 .22  -.32   .26   .26  -.18   .58   .24  -.04  -.01  -.09  -.05  -.04  -.22
 .09   .04  -.17   .68  -.50  -.32  -.10   .28  -.32   .31   .00   .11  -.33
 .28   .04   .16   .31  -.30   .25   .08  -.33  -.06  -.14  -.48   .05  -.23
-.06  -.05  -.35  -.30   .31   .54   .12  -.38   .27   .35   .18   .05  -.28
 .28   .01  -.04   .35   .02   .28   .10  -.17   .10   .34  -.26  -.09   .12
-.30  -.10  -.25  -.27   .11   .09   .30   .43   .20   .38   .63   .13  -.01
 .25  -.30   .12   .65  -.04   .07  -.22   .15  -.28  -.30   .02   .03  -.10
-.12  -.14   .32  -.42   .12   .38   .28  -.01   .39  -.14  -.07  -.14   .36
-.33   .21   .10  -.26  -.31  -.40   .01   .01  -.06  -.15  -.11   .06   .12
=> -.22

 .05  -.04  -.35   .22  -.21   .24  -.08  -.20   .00   .17   .05   .16   .34   .34
 .29   .06   .26  -.29   .15  -.36   .01  -.27   .10  -.38   .10   .36  -.37  -.31
-.19   .02  -.18   .20   .15   .19  -.40  -.16   .00   .19   .00   .14   .24   .12
-.02  -.11   .03  -.18   .05  -.09   .52   .07  -.02  -.04  -.12  -.15  -.12  -.27
 .26  -.10   .13  -.33   .18  -.32   .58   .00   .00  -.28  -.06   .00  -.29  -.37
-.05   .09  -.01   .12   .08   .02  -.33   .11   .05   .01   .14  -.06   .00   .12
-.26   .07   .20  -.15   .08  -.06   .06  -.20   .11  -.03  -.09   .15  -.28  -.45
-.08   .12  -.12   .14   .11   .04  -.48  -.12   .09   .05   .08   .18   .03   .11
-.52   .09   .79  -.04   .06   .09  -.13   .83  -.06  -.02   .08  -.52  -.43  -.37
 .33  -.01   .37  -.37   .11  -.39   .13  -.16   .12  -.45   .10   .28  -.42  -.37
=> .34

 .54   .04   .66  -.31   .41   .03
-.28   .48  -.29   .64  -.23  -.22
 .20   .31   .37  -.13   .06   .54
-.26  -.33  -.22  -.03  -.16  -.12
 .23  -.07   .23   .34   .16   .10
-.10   .01  -.47   .46  -.11  -.49
 .13   .70  -.10   .39  -.23  -.55
 .24  -.57  -.51   .60   .34  -.39
 .06  -.01  -.08  -.08   .35  -.68
=> .03

 .11   .10  -.12   .16  -.07   .13
 .23   .22  -.38   .35  -.15   .38
 .35   .53  -.59   .65  -.23   .72
 .06   .04  -.09   .08  -.02   .05
 .32   .38  -.63   .54  -.13   .50
 .28   .27  -.68   .47  -.11   .30
 .32   .31  -.41   .44  -.12   .50
=> .13

 .46   .17   .31   .51   .40   .05
-.03  -.36  -.47   .07  -.18   .58
 .23  -.51  -.26   .20   .26  -.41
 .20   .13   .73   .48  -.03   .37
-.19   .58   .47  -.17  -.43  -.64
-.57  -.12   .53   .55  -.70   .12
 .55   .39   .59  -.07   .28   .17
-.22   .04   .51   .69   .28   .16
 .53  -.66   .52  -.70   .39  -.36
 .16  -.64   .01   .14  -.04  -.10
-.05  -.21  -.17   .26   .19   .22
=> .05
---
-.28, .10, -.06, .60, .14, .17 | .14

.67, .17, .58, -.10, .42, .14, .51 | .51

-.30, -.29, -.01, -.23, -.31, .65 | -.23

-.05, -.45, -.33, -.37
-.21, .21, -.16, -.07
.05, -.63, -.38, .10
| .05

.79, .33, .30, .07 | .30

.45, -.71, .52, -.56, .23 | .23

-.73, -.84, -.57, .29, .78 | -.57

.37, .23, -.60, -.31, -.29, .02, .26 | .23

.54, -.15, .80, .28, -.62, .27, .07 | .28

.37, .26, .29, -.80, -.46, .05 | .26
---
[[-0.173 -0.013  0.147 -0.072 -0.111 -0.080]
 [-0.183 -0.080  0.074  0.027 -0.016  0.055]] ⇒ -0.111

[[  18.946 -226.722   15.287  171.870   51.352]
 [  34.719 -149.938 -106.706 -121.414  168.769]
 [  75.536  227.069   34.272 -154.262  -71.927]] ⇒ 171.870

[-12.861  -1.907  18.268  -8.621 -11.226 -15.918] ⇒ -11.226

[-0.142  0.112  0.015 -0.080] ⇒ 0.015

[[ 10.756   0.910  -2.774  -8.401]
 [ 12.607   7.168   2.080  21.256]
 [ -1.506  -0.230   5.411 -19.980]] ⇒ -2.774

[[  31.0  198.4 -112.0   34.9]
 [  33.4  137.3 -115.4  102.1]] ⇒ -112.0

[ 1.7  1.4 -1.1  0.9 -0.6] ⇒ 0.9

[[-0.01 -0.02  0.01  0.05  0.13  0.02  0.01]
 [ 0.09  0.17  0.07  0.05  0.08  0.09 -0.17]] ⇒ 0.02

[119.4  33.9 -96.5   0.1] ⇒ -96.5

[ -8.245  -4.019 -12.683 -15.775  12.517] ⇒ -15.775
---
Input:
-.43, -.07, -.31, -.54, .25, -.07
-.50, -.10, -.28, -.65, .29, -.12
-.19, -.48, -.45, .31, -.17, -.04
Output: -.07

Input:
.54, -.29, -.08, -.03, .00, -.19, -.54
.24, -.29, -.28, .61, -.01, -.07, -.23
.10, .23, -.45, .03, -.03, .36, .41
Output: -.54

Input:
-.41, .06, -.27, .37, .09, -.29, -.72
.00, -.22, .23, -.44, .14, .32, .79
-.14, -.01, -.03, .31, .10, -.26, -.82
Output: -.72

Input:
-.15, -.09, -.60, .16, .43
-.59, -.55, .51, -.03, -.72
-.71, -.19, .55, -.22, -.29
Output: .43

Input:
.76, -.37, -.53, .07
.04, .28, .52, -.37
.37, -.56, -.77, -.01
Output: .07

Input:
.19, .00, -.32, .41, .11, .34, .29
-.01, .08, .10, -.10, .03, .09, -.04
.03, -.14, .61, -.07, .01, -.37, -.05
Output: .29
